Here is a tiny trained network, its code and every weight. The questions are about switching its units off for an input and a class, where a switched-off unit gives its printed mean instead of its output.

import numpy as np


def w(rows, s, z=0):
    codes = np.array(rows[::2]) - 128.0
    scale = np.full(codes.shape[1], s)
    scale[-1] = z or s
    return codes * scale


def norm(h):
    return h / np.sqrt((h * h).mean(-1, keepdims=True) + 1e-5)


def f(y):
    return y / 2 * (1 + np.tanh(0.7978845608 * (y + 0.044715 * y**3)))


def log_softmax(a):
    a = a - a.max(-1, keepdims=True)
    return a - np.log(np.exp(a).sum(-1, keepdims=True))


def net(x, mask):
    res = np.array(x, float).reshape(1, 7) / 4 @ E
    u = 0
    for l in range(3):
        y = f(norm(res) @ A[l][:, :-1].T + A[l][:, -1])
        res = res + np.where(mask[u : u + 9], y, B[l][:, -1]) @ B[l][:, :-1]
        u += 9
    return log_softmax(norm(res)[-1] @ U[:, :-1].T + U[:, -1])


A, B = {}, {}
E = w([
[122,10,156,86,165,189,254,122,141,177,204,166],'x0',
[113,168,96,131,103,135,175,103,111,153,114,110],'x1',
[81,145,137,132,131,150,109,133,106,134,141,131],'x2',
[72,56,23,129,115,155,117,164,183,108,62,145],'x3',
[148,116,105,233,194,106,140,5,116,47,194,160],'x4',
[162,130,117,132,127,131,126,136,127,135,122,145],'x5',
[132,138,119,102,143,152,136,124,121,95,127,121],'x6',
],0.0047)
A[0] = w([
[116,235,163,145,108,111,124,236,153,128,30,110,78],'L0N1',
[112,184,89,205,100,111,82,98,143,68,103,149,31],'L0N2',
[196,174,178,121,97,107,133,96,135,125,116,47,250],'L0N3',
[88,121,35,140,83,85,92,78,101,63,128,125,3],'L0N4',
[90,113,153,153,158,143,73,122,150,125,157,82,141],'L0N5',
[140,160,105,103,105,186,134,67,103,145,150,45,178],'L0N6',
[138,146,110,61,118,153,75,142,130,159,168,82,182],'L0N7',
[133,188,177,97,59,76,63,204,129,91,4,40,147],'L0N8',
[98,120,76,115,136,176,91,135,191,126,85,121,98],'L0N9',
],0.0041,0.0012)
B[0] = w([
[147,51,159,133,118,174,133,16,179,122,154,164,207],'L0N1',
[62,134,188,115,178,36,201,197,140,147,55,152,170],'L0N2',
[151,114,202,180,149,163,20,155,128,85,180,96,176],'L0N3',
[201,107,137,153,132,125,123,173,89,53,82,146,153],'L0N4',
[204,114,139,172,131,85,191,78,120,183,68,137,133],'L0N5',
[168,86,173,140,147,27,99,131,189,175,198,195,149],'L0N6',
[136,133,157,196,9,106,156,65,189,179,176,73,157],'L0N7',
[127,43,56,57,142,159,86,9,3,166,201,201,253],'L0N8',
[90,99,26,179,114,107,152,152,142,149,157,96,158],'L0N9',
],0.0041,0.0045)
A[1] = w([
[121,111,163,120,105,154,149,202,112,160,167,98,125],'L1N1',
[162,157,161,146,132,112,87,96,68,141,137,131,125],'L1N2',
[195,79,151,89,118,123,108,137,109,113,116,115,181],'L1N3',
[90,50,4,134,146,167,141,155,137,154,108,145,78],'L1N4',
[129,140,129,141,140,50,107,150,108,85,93,158,88],'L1N5',
[141,107,140,172,161,137,212,119,128,109,141,158,96],'L1N6',
[102,128,102,114,74,148,159,253,196,134,118,70,62],'L1N7',
[154,193,204,89,116,139,139,177,155,150,160,76,84],'L1N8',
[78,147,97,142,130,87,112,157,181,75,64,123,5],'L1N9',
],0.0056,0.0019)
B[1] = w([
[218,45,146,60,103,120,193,155,79,120,57,110,176],'L1N1',
[130,161,181,132,180,161,107,113,202,159,143,99,188],'L1N2',
[68,143,132,111,61,133,162,123,109,158,153,130,169],'L1N3',
[91,151,97,120,194,113,101,124,215,140,125,112,254],'L1N4',
[132,200,140,160,159,142,188,103,123,88,66,105,149],'L1N5',
[130,117,144,90,49,104,14,61,123,168,117,160,184],'L1N6',
[170,167,207,62,212,159,99,145,153,206,200,64,181],'L1N7',
[54,57,61,165,86,142,191,159,44,95,3,118,162],'L1N8',
[222,95,132,191,116,136,170,154,27,127,97,175,141],'L1N9',
],0.0052,0.0051)
A[2] = w([
[73,78,26,162,160,120,95,102,108,116,68,188,149],'L2N1',
[128,222,141,211,159,54,107,145,128,34,80,131,138],'L2N2',
[164,102,201,78,56,125,142,76,54,139,187,179,111],'L2N3',
[162,75,102,147,172,90,176,165,27,117,34,121,29],'L2N4',
[132,146,71,97,43,199,2,159,85,135,57,32,109],'L2N5',
[116,84,103,58,78,171,103,148,146,147,159,169,140],'L2N6',
[155,94,160,103,195,129,137,92,116,149,140,182,180],'L2N7',
[95,95,90,118,137,166,114,85,193,86,92,164,42],'L2N8',
[148,95,148,62,79,106,191,155,102,148,72,137,7],'L2N9',
],0.006,0.0011)
B[2] = w([
[143,123,60,146,3,59,205,153,114,49,209,244,207],'L2N1',
[180,165,133,151,225,214,156,213,216,146,53,54,210],'L2N2',
[179,195,168,79,50,140,102,127,58,128,154,54,254],'L2N3',
[157,104,111,186,31,241,162,240,22,87,92,138,162],'L2N4',
[145,160,110,136,103,27,99,65,177,41,188,189,171],'L2N5',
[109,108,135,215,236,102,174,155,125,119,84,129,222],'L2N6',
[102,202,133,110,64,102,69,87,127,159,114,140,200],'L2N7',
[81,83,79,125,78,73,137,138,70,101,103,188,173],'L2N8',
[40,94,108,210,96,169,138,192,100,41,105,113,176],'L2N9',
],0.0053,0.0061)
U = w([
[164,188,197,64,65,102,39,38,75,175,214,100,249],'0',
[64,59,27,120,81,21,125,89,163,89,182,223,244],'1',
[93,59,172,133,44,193,187,199,36,116,95,62,11],'2',
[77,52,114,62,246,152,149,185,204,219,123,85,126],'3',
[172,195,195,185,254,156,100,126,207,129,93,53,41],'4',
[188,146,63,217,125,159,181,215,128,53,53,162,32],'5',
],0.0099,0.0012)

Each question gives the input, the list of numbers given to net, and the class t.
The units are the neurons (one row each of A and B). Each row of codes is followed by its name. A weight is (code - 128) times the scale printed after its matrix; where a second scale follows, it is the last column's (A, B and U).
mask holds one flag per neuron, layer by layer. A switched-off neuron (its flag False) gives its mean, the last column of its row in B, instead of its output. The means were averaged over made-up inputs and are rounded, as every weight is.
A unit's drop is (log p(t) with every unit on - log p(t) with that unit switched off) / (log p(t) with every unit on - log p(t) with every unit switched off).
The circuit of an input: a set's keep is (log p(t) with only the set's units on - log p(t) with every unit switched off) / (log p(t) with every unit on - log p(t) with every unit switched off). Starting from the 12 units with the biggest drops (on a tie, the unit counted first), units are removed one at a time, each time the one whose removal leaves the highest keep (on an exact tie, the one counted first), for as long as the keep stays at least 0.8.
circuit, biggest first: the units of the circuit, biggest drop first
top k neurons: the k neurons with the biggest drops, biggest first
k most important neurons of layer l: the k neurons of layer l with the biggest drops, biggest first
drop when u is switched off: that unit's drop, to one decimal
input [0,8,5,-5,7,-4,-1], class 4: circuit, biggest first => (L0N8; L2N1)
input [2,-1,2,-3,0,4,6], class 2: circuit, biggest first => (L0N8; L1N8)
input [-1,-3,-3,8,5,2,2], class 5: circuit, biggest first => (L0N8; L1N9)
input [-1,-2,-2,-8,5,6,6], class 4: circuit, biggest first => (L0N8; L2N2)
input [3,1,-5,-8,-8,3,-7], class 2: circuit, biggest first => (L1N8)
input [1,-5,-8,0,7,-8,-6], class 0: circuit, biggest first => (L1N8; L2N6; L2N7)
input [0,4,-7,-7,2,-8,2], class 4: 2 most important neurons of layer 0 => (L0N8; L0N1)
input [0,6,2,-5,8,-7,2], class 4: circuit, biggest first => (L0N8; L2N2)
input [2,-2,1,4,-2,-3,6], class 3: circuit, biggest first => (L1N7; L0N8)
input [-1,-3,4,6,7,2,7], class 5: top 2 neurons => (L0N8; L2N2)
input [2,1,1,8,0,-7,-6], class 3: top 3 neurons => (L1N7; L0N8; L0N1)
input [0,5,8,-1,-7,2,-6], class 0: top 2 neurons => (L0N8; L2N5)
input [-4,3,-6,2,6,-5,-2], class 5: top 2 neurons => (L2N4; L1N9)
input [-4,3,-8,4,0,-5,-2], class 1: circuit, biggest first => (L0N8)
input [0,-1,-7,-1,1,-2,-5], class 4: top 2 neurons => (L0N8; L0N1)
input [3,-6,-4,-1,1,-5,3], class 0: 2 most important neurons of layer 2 => (L2N3; L2N4)
input [-1,8,3,1,-6,1,-4], class 1: drop when L1N7 is switched off => 0.2
input [-6,0,-3,8,-5,3,1], class 1: drop when L0N5 is switched off => 0.0
input [-5,1,6,-5,1,-1,4], class 4: drop when L1N6 is switched off => 0.3
input [-1,8,-7,5,0,5,-3], class 1: drop when L2N1 is switched off => 0.1
input [3,-3,-3,-8,-1,2,4], class 2: most important neuron of layer 1 => (L1N8)
